Here is a tiny trained network, its code and every weight. The questions are about switching its units off for an input and a class, where a switched-off unit gives its printed mean instead of its output.

import numpy as np


def w(rows, s, z=0):
    codes = np.array(rows[::2]) - 128.0
    scale = np.full(codes.shape[1], s)
    scale[-1] = z or s
    return codes * scale


def f(y):
    return y / 2 * (1 + np.tanh(0.7978845608 * (y + 0.044715 * y**3)))


def log_softmax(a):
    a = a - a.max(-1, keepdims=True)
    return a - np.log(np.exp(a).sum(-1, keepdims=True))


def net(x, mask):
    res = np.array(x, float).reshape(1, 7) / 4 @ E
    y = f(res @ A[0][:, :-1].T + A[0][:, -1])
    res = res + np.where(mask, y, B[0][:, -1]) @ B[0][:, :-1]
    return log_softmax(res[-1] @ U[:, :-1].T + U[:, -1])


A, B = {}, {}
E = w([
[128,128,128],'x0',
[128,128,128],'x1',
[139,98,196],'x2',
[127,127,128],'x3',
[128,128,128],'x4',
[127,78,90],'x5',
[6,110,131],'x6',
],0.016)
A[0] = w([
[32,97,154,95],'n0',
[127,153,104,165],'n1',
[134,127,105,63],'n2',
[112,139,95,81],'n3',
[134,85,180,227],'n4',
[103,154,77,129],'n5',
[141,171,62,199],'n6',
[228,166,103,232],'n7',
[12,94,158,67],'n8',
[161,176,179,65],'n9',
[138,91,178,201],'n10',
[115,144,105,140],'n11',
[125,111,148,175],'n12',
[156,120,104,54],'n13',
[85,179,151,93],'n14',
[141,26,81,251],'n15',
[119,116,91,45],'n16',
[119,65,92,80],'n17',
[157,107,182,81],'n18',
[141,138,125,145],'n19',
[158,81,101,109],'n20',
[222,94,120,157],'n21',
[4,151,111,160],'n22',
[98,102,95,3],'n23',
[148,117,152,81],'n24',
[102,136,133,151],'n25',
],0.021,0.0052)
B[0] = w([
[96,224,121,224],'n0',
[147,128,107,146],'n1',
[139,117,111,131],'n2',
[126,92,113,142],'n3',
[169,125,183,172],'n4',
[113,74,110,162],'n5',
[178,186,108,180],'n6',
[236,236,128,239],'n7',
[86,251,103,241],'n8',
[140,153,195,165],'n9',
[154,105,174,167],'n10',
[121,108,111,142],'n11',
[135,131,144,143],'n12',
[131,123,93,146],'n13',
[90,95,150,164],'n14',
[173,112,25,189],'n15',
[123,124,86,138],'n16',
[146,181,125,155],'n17',
[102,84,151,157],'n18',
[144,137,128,138],'n19',
[119,81,116,154],'n20',
[135,36,117,215],'n21',
[1,84,170,250],'n22',
[119,158,62,149],'n23',
[122,109,141,140],'n24',
[101,131,122,151],'n25',
],0.038,0.024)
U = w([
[114,255,126,255],'0',
[7,100,149,157],'1',
[140,151,207,92],'2',
[68,197,206,24],'3',
[140,164,87,45],'4',
[44,158,78,42],'5',
[156,61,135,124],'6',
],0.0099,0.0058)

Each question gives the input, the list of numbers given to net, and the class t.
The units are the neurons (one row each of A and B). Each row of codes is followed by its name. A weight is (code - 128) times the scale printed after its matrix; where a second scale follows, it is the last column's (A, B and U).
mask holds one flag per neuron, in row order. A switched-off neuron (its flag False) gives its mean, the last column of its row in B, instead of its output. The means were averaged over made-up inputs and are rounded, as every weight is.
A unit's drop is (log p(t) with every unit on - log p(t) with that unit switched off) / (log p(t) with every unit on - log p(t) with every unit switched off).
The circuit of an input: a set's keep is (log p(t) with only the set's units on - log p(t) with every unit switched off) / (log p(t) with every unit on - log p(t) with every unit switched off). Starting from the 12 units with the biggest drops (on a tie, the unit counted first), units are removed one at a time, each time the one whose removal leaves the highest keep (on an exact tie, the one counted first), for as long as the keep stays at least 0.8.
circuit, biggest first: the units of the circuit, biggest drop first
top k neurons: the k neurons with the biggest drops, biggest first
drop of u: that unit's drop, to one decimal
input [7,-8,1,8,-4,-3,-4], class 2: circuit, biggest first	[n8, n0]
input [-2,0,3,-6,7,6,-8], class 6: circuit, biggest first	[n21]
input [8,-3,-6,-3,7,2,-8], class 4: circuit, biggest first	[n21, n8, n0, n7]
input [-7,6,1,-7,-3,-5,6], class 3: top 2 neurons	[n8, n0]
input [0,-4,1,0,4,1,-5], class 6: top 2 neurons	[n8, n21]
input [8,0,-5,1,-3,2,-1], class 4: top 2 neurons	[n8, n0]
input [-5,-2,-6,7,-1,1,7], class 5: top 4 neurons	[n8, n22, n0, n23]
input [3,-1,3,7,-2,3,-8], class 6: top 2 neurons	[n21, n8]
input [-6,-8,-1,8,3,2,-5], class 4: top 3 neurons	[n8, n7, n21]
input [8,-8,1,-5,7,4,-8], class 6: top 3 neurons	[n21, n8, n0]
input [0,4,6,-1,0,1,-3], class 6: circuit, biggest first	[n8, n0]
input [5,-8,4,2,7,-1,3], class 3: top 2 neurons	[n7, n15]
input [7,2,1,-6,-8,-5,8], class 3: top 3 neurons	[n8, n22, n0]
input [3,2,-7,-7,-6,-2,7], class 1: circuit, biggest first	[n22]
input [-4,-7,0,8,-5,5,-5], class 4: top 2 neurons	[n7, n22]
input [7,-8,-5,-8,-1,1,6], class 5: top 3 neurons	[n8, n22, n0]
input [-5,-2,-3,0,-3,7,-8], class 4: top 2 neurons	[n7, n21]
input [3,-6,-7,-2,0,3,-2], class 4: top 2 neurons	[n8, n0]
input [-5,4,-4,6,3,1,1], class 5: top 2 neurons	[n7, n21]
input [-7,7,-5,-4,-5,-2,8], class 1: circuit, biggest first	[n22]
input [-8,5,0,0,0,-3,7], class 1: top 2 neurons	[n22, n7]
input [0,0,3,8,-5,-2,-2], class 2: drop of n8	0.1
input [2,6,-4,3,5,8,0], class 4: drop of n22	0.2
input [5,-4,0,4,-5,4,1], class 5: drop of n7	1.4
input [0,-7,-8,4,1,3,-5], class 4: drop of n8	0.2
